Here is a tiny trained network, its code and every weight. The questions are about switching its units off for an input and a target symbol, where a switched-off unit gives its printed mean instead of its output.

import numpy as np


def w(rows, s, z=0):
    codes = np.array(rows[::2]) - 128.0
    scale = np.full(codes.shape[1], s)
    scale[-1] = z or s
    return codes * scale


def norm(h):
    return h / np.sqrt((h * h).mean(-1, keepdims=True) + 1e-5)


def f(y):
    return y / 2 * (1 + np.tanh(0.7978845608 * (y + 0.044715 * y**3)))


def softmax(a):
    e = np.exp(a - a.max(-1, keepdims=True))
    return e / e.sum(-1, keepdims=True)


def log_softmax(a):
    a = a - a.max(-1, keepdims=True)
    return a - np.log(np.exp(a).sum(-1, keepdims=True))


def net(x, mask):
    ids = ['ΘΛΨΩαξπσφ'.index(c) for c in x.split()]
    T = len(ids)
    res = E[ids] + P[:T]
    u = 0
    for l in range(2):
        q, k, v = (norm(res) @ M[l].T for M in (Q, K, V))
        z = softmax(np.where(np.tri(T) > 0, q @ k.T / 4**0.5, -1e9)) @ v
        res = res + np.where(mask[u], z, O[l][:, -1]) @ O[l][:, :-1]
        u += 1
        y = f(norm(res) @ A[l][:, :-1].T + A[l][:, -1])
        res = res + np.where(mask[u : u + 12], y, B[l][:, -1]) @ B[l][:, :-1]
        u += 12
    return log_softmax(norm(res)[-1] @ U[:, :-1].T + U[:, -1])


Q, K, V, O, A, B = {}, {}, {}, {}, {}, {}
E = w([
[99,209,145,231,135,149,111,125],'Θ',
[154,177,95,61,38,147,177,206],'Λ',
[79,93,5,153,86,135,109,156],'Ψ',
[136,111,200,128,52,186,88,134],'Ω',
[151,183,153,90,215,140,119,126],'α',
[73,72,152,103,104,124,145,139],'ξ',
[118,139,104,226,147,104,151,150],'π',
[130,104,144,115,158,184,152,120],'σ',
[163,131,75,112,104,88,77,93],'φ',
],0.026)
P = w([
[116,73,133,194,82,75,200,2],'0',
[108,67,127,193,116,67,153,27],'1',
[107,69,123,171,125,71,137,54],'2',
[107,76,120,155,132,74,130,74],'3',
[113,72,117,147,135,79,120,89],'4',
[112,83,114,137,137,82,113,102],'5',
[116,87,114,130,140,88,104,114],'6',
[114,97,111,121,147,90,97,126],'7',
[116,97,108,112,146,97,93,137],'8',
[116,104,108,108,150,103,88,150],'9',
[117,104,105,98,157,106,82,158],'10',
[121,108,104,94,161,110,80,170],'11',
[123,115,101,88,164,115,77,181],'12',
[126,119,98,83,168,118,67,190],'13',
],0.0093)
Q[0] = w([
[80,151,99,159,202,166,82,75],'0.h0',
[254,55,114,12,159,105,99,112],'0.h0',
[221,174,53,76,129,63,197,152],'0.h0',
[194,196,221,142,124,141,104,90],'0.h0',
],0.0047)
K[0] = w([
[24,182,159,210,167,207,147,68],'0.h0',
[157,64,175,26,188,195,120,124],'0.h0',
[179,166,98,107,255,56,117,231],'0.h0',
[232,188,157,121,81,134,85,66],'0.h0',
],0.006)
V[0] = w([
[255,233,127,158,151,99,58,157],'0.h0',
[126,172,184,26,107,56,51,138],'0.h0',
[113,133,175,194,238,11,218,161],'0.h0',
[94,174,186,87,197,206,132,54],'0.h0',
],0.0055)
O[0] = w([
[66,94,87,16,116,115,124,92,85],'0.h0',
[196,231,29,140,228,111,221,125,26],'0.h0',
[107,151,211,51,188,109,193,189,254],'0.h0',
[33,99,1,136,163,167,134,195,100],'0.h0',
],0.0064,0.0053)
A[0] = w([
[62,112,117,61,47,128,166,109,143],'0.n0',
[83,77,172,135,194,116,155,149,162],'0.n1',
[132,134,150,121,161,180,92,150,226],'0.n2',
[79,178,87,177,103,130,147,114,131],'0.n3',
[153,158,84,99,81,114,77,63,169],'0.n4',
[144,162,82,208,128,100,180,121,41],'0.n5',
[142,102,202,228,117,163,120,149,253],'0.n6',
[150,114,184,58,146,146,100,68,204],'0.n7',
[125,77,130,107,128,121,176,124,121],'0.n8',
[190,184,221,121,171,187,146,79,60],'0.n9',
[91,64,85,146,177,124,251,94,111],'0.n10',
[145,87,150,143,101,143,97,184,106],'0.n11',
],0.012,0.0027)
B[0] = w([
[151,117,145,197,101,71,175,47,149],'0.n0',
[192,219,107,149,199,171,102,125,215],'0.n1',
[133,143,109,193,140,146,132,171,155],'0.n2',
[98,43,201,32,111,60,143,104,139],'0.n3',
[150,236,180,28,220,123,108,234,146],'0.n4',
[116,117,210,145,94,119,108,2,142],'0.n5',
[93,154,85,75,195,136,148,130,249],'0.n6',
[130,145,96,212,111,180,139,22,151],'0.n7',
[118,169,105,115,136,96,72,77,139],'0.n8',
[66,3,139,193,69,53,171,53,147],'0.n9',
[119,118,178,167,100,176,128,60,153],'0.n10',
[99,132,85,122,215,141,136,108,167],'0.n11',
],0.0076,0.015)
Q[1] = w([
[112,51,112,230,154,254,158,27],'1.h0',
[162,193,173,98,140,133,83,118],'1.h0',
[158,124,100,115,82,216,108,200],'1.h0',
[111,170,131,69,10,71,67,73],'1.h0',
],0.0077)
K[1] = w([
[254,53,110,190,141,191,80,9],'1.h0',
[111,227,186,130,119,159,154,227],'1.h0',
[130,127,62,90,102,154,100,140],'1.h0',
[96,151,160,66,66,107,163,93],'1.h0',
],0.0086)
V[1] = w([
[171,108,138,106,199,112,142,117],'1.h0',
[57,66,112,95,124,54,51,182],'1.h0',
[150,150,2,154,98,173,155,147],'1.h0',
[70,94,119,162,49,141,181,76],'1.h0',
],0.0074)
O[1] = w([
[133,171,125,138,37,114,69,140,211],'1.h0',
[81,219,149,166,187,205,134,129,3],'1.h0',
[51,180,254,116,128,85,133,105,86],'1.h0',
[142,185,165,127,181,158,104,141,88],'1.h0',
],0.0098,0.0058)
A[1] = w([
[85,56,78,126,85,132,174,141,145],'1.n0',
[211,212,162,87,70,124,164,107,72],'1.n1',
[169,125,91,93,95,130,109,243,2],'1.n2',
[112,119,157,137,93,129,147,115,109],'1.n3',
[125,119,180,112,12,104,249,141,113],'1.n4',
[205,115,120,129,143,115,87,88,125],'1.n5',
[148,225,109,122,177,174,130,206,61],'1.n6',
[97,97,215,220,67,112,138,3,23],'1.n7',
[147,214,109,143,162,177,143,135,90],'1.n8',
[141,104,142,215,122,168,118,39,106],'1.n9',
[111,45,101,139,23,143,194,62,161],'1.n10',
[112,115,185,155,146,87,114,57,124],'1.n11',
],0.013,0.003)
B[1] = w([
[147,136,176,118,110,106,116,108,143],'1.n0',
[117,153,125,140,103,148,185,129,148],'1.n1',
[126,114,137,151,136,92,103,74,157],'1.n2',
[83,114,113,94,137,97,137,110,121],'1.n3',
[89,177,196,68,163,127,82,205,151],'1.n4',
[93,124,155,147,140,153,129,152,224],'1.n5',
[121,102,142,135,122,184,154,147,216],'1.n6',
[171,1,127,116,41,109,250,118,225],'1.n7',
[108,97,118,125,101,120,154,145,189],'1.n8',
[101,155,150,100,109,74,83,122,254],'1.n9',
[128,77,156,118,67,101,156,119,169],'1.n10',
[100,130,153,121,88,123,75,97,226],'1.n11',
],0.018,0.009)
U = w([
[126,35,146,136,44,80,148,105,164],'Θ',
[55,105,146,152,136,118,2,124,79],'Λ',
[116,92,106,167,145,207,183,136,253],'Ψ',
[151,181,219,63,149,102,176,156,149],'Ω',
[128,126,125,139,114,120,144,118,40],'α',
[163,205,95,205,70,127,160,98,210],'ξ',
[132,123,132,137,126,117,139,112,47],'π',
[149,125,30,60,127,63,119,149,127],'σ',
[122,128,138,139,119,115,146,124,30],'φ',
],0.0098,0.0048)

Each question gives the input, a string of symbols that net reads in full, and the target symbol t.
The units are the heads (4 rows each of Q, K, V and O) and the neurons (one row each of A and B). Each row of codes is followed by its name. A weight is (code - 128) times the scale printed after its matrix; where a second scale follows, it is the last column's (O, A, B and U).
mask holds one flag per unit, layer by layer, with each layer's heads first. A switched-off unit (its flag False) gives its mean, the last column of its rows in O or B, instead of its output. The means were averaged over made-up inputs and are rounded, as every weight is.
A unit's drop is (log p(t) with every unit on - log p(t) with that unit switched off) / (log p(t) with every unit on - log p(t) with every unit switched off).
The circuit of an input: a set's keep is (log p(t) with only the set's units on - log p(t) with every unit switched off) / (log p(t) with every unit on - log p(t) with every unit switched off). Starting from the 12 units with the biggest drops (on a tie, the unit counted first), units are removed one at a time, each time the one whose removal leaves the highest keep (on an exact tie, the one counted first), for as long as the keep stays at least 0.8.
units of the circuit, in order: the units of the circuit, biggest drop first
most important unit: the unit with the biggest drop
top k neurons: the k neurons with the biggest drops, biggest first
top k neurons in layer l: the k neurons of layer l with the biggest drops, biggest first
input Ψ π π ξ π ξ α α α π π Ψ, target Λ: units of the circuit, in order => 1.n7
input α π Ψ Λ φ ξ α Ψ π π Ψ Λ φ, target Ω: top 3 neurons in layer 0 => 0.n4; 0.n6; 0.n11
input π α σ π α Θ σ ξ Ω Ω Ψ φ Λ, target Ω: units of the circuit, in order => 1.n4; 1.h0
input Λ Ψ σ Ω α α φ, target σ: units of the circuit, in order => 0.h0; 0.n4
input ξ Ψ σ Ψ π α Ψ ξ Θ π φ, target Ψ: top 2 neurons => 1.n6; 1.n9
input Ω φ σ π Ψ ξ π α π π ξ φ ξ Θ, target Θ: top 3 neurons => 0.n9; 0.n4; 0.n1
input α Θ α, target Λ: units of the circuit, in order => 0.h0; 0.n6; 1.n7; 0.n4
input Θ π ξ π Ω π σ α π π π ξ α Θ, target Λ: top 3 neurons => 1.n7; 0.n1; 0.n9
input ξ φ Λ Λ π ξ ξ α π, target Λ: top 3 neurons => 0.n5; 1.n7; 0.n6
input σ ξ σ α π α α α Ω π ξ Ω Ω, target Ψ: top 3 neurons in layer 1 => 1.n9; 1.n11; 1.n6
input ξ ξ Θ π α α ξ, target Ψ: top 2 neurons => 0.n9; 0.n1
input α α ξ σ π π π ξ π φ, target Λ: top 4 neurons => 1.n7; 1.n2; 0.n4; 0.n6
input Ψ Ω Λ π σ π π, target Ψ: top 2 neurons in layer 0 => 0.n6; 0.n9
input α Ω Θ Ψ φ, target Ψ: most important unit => 1.h0
input ξ φ α σ Ω α π ξ Ψ Θ σ, target Λ: top 3 neurons in layer 0 => 0.n4; 0.n9; 0.n10
input α ξ α π σ α Ψ Θ α Θ, target Λ: top 3 neurons in layer 0 => 0.n7; 0.n4; 0.n10
input φ π α ξ Θ α π π α π ξ, target Λ: top 4 neurons => 0.n1; 0.n0; 0.n9; 1.n7
input Ω Ψ σ π φ, target Λ: top 3 neurons => 1.n7; 1.n2; 0.n6
input π Ψ φ Θ ξ π α, target Θ: top 4 neurons => 0.n7; 0.n6; 0.n9; 1.n7
input ξ π α α π σ Ψ π σ, target Λ: top 4 neurons in layer 0 => 0.n10; 0.n4; 0.n7; 0.n9
input Ψ Ψ φ π φ π π σ π φ α α π Θ, target Θ: top 3 neurons => 0.n9; 0.n4; 1.n7
input σ π α π Ψ Ψ Ψ α φ π Ω σ α σ, target Ψ: top 2 neurons => 0.n0; 0.n9
input π π Ω Ω Ω Ψ π φ, target ξ: most important unit => 1.n1
input Λ α α Ψ Ψ Ω Ω, target Λ: top 2 neurons => 1.n7; 0.n4
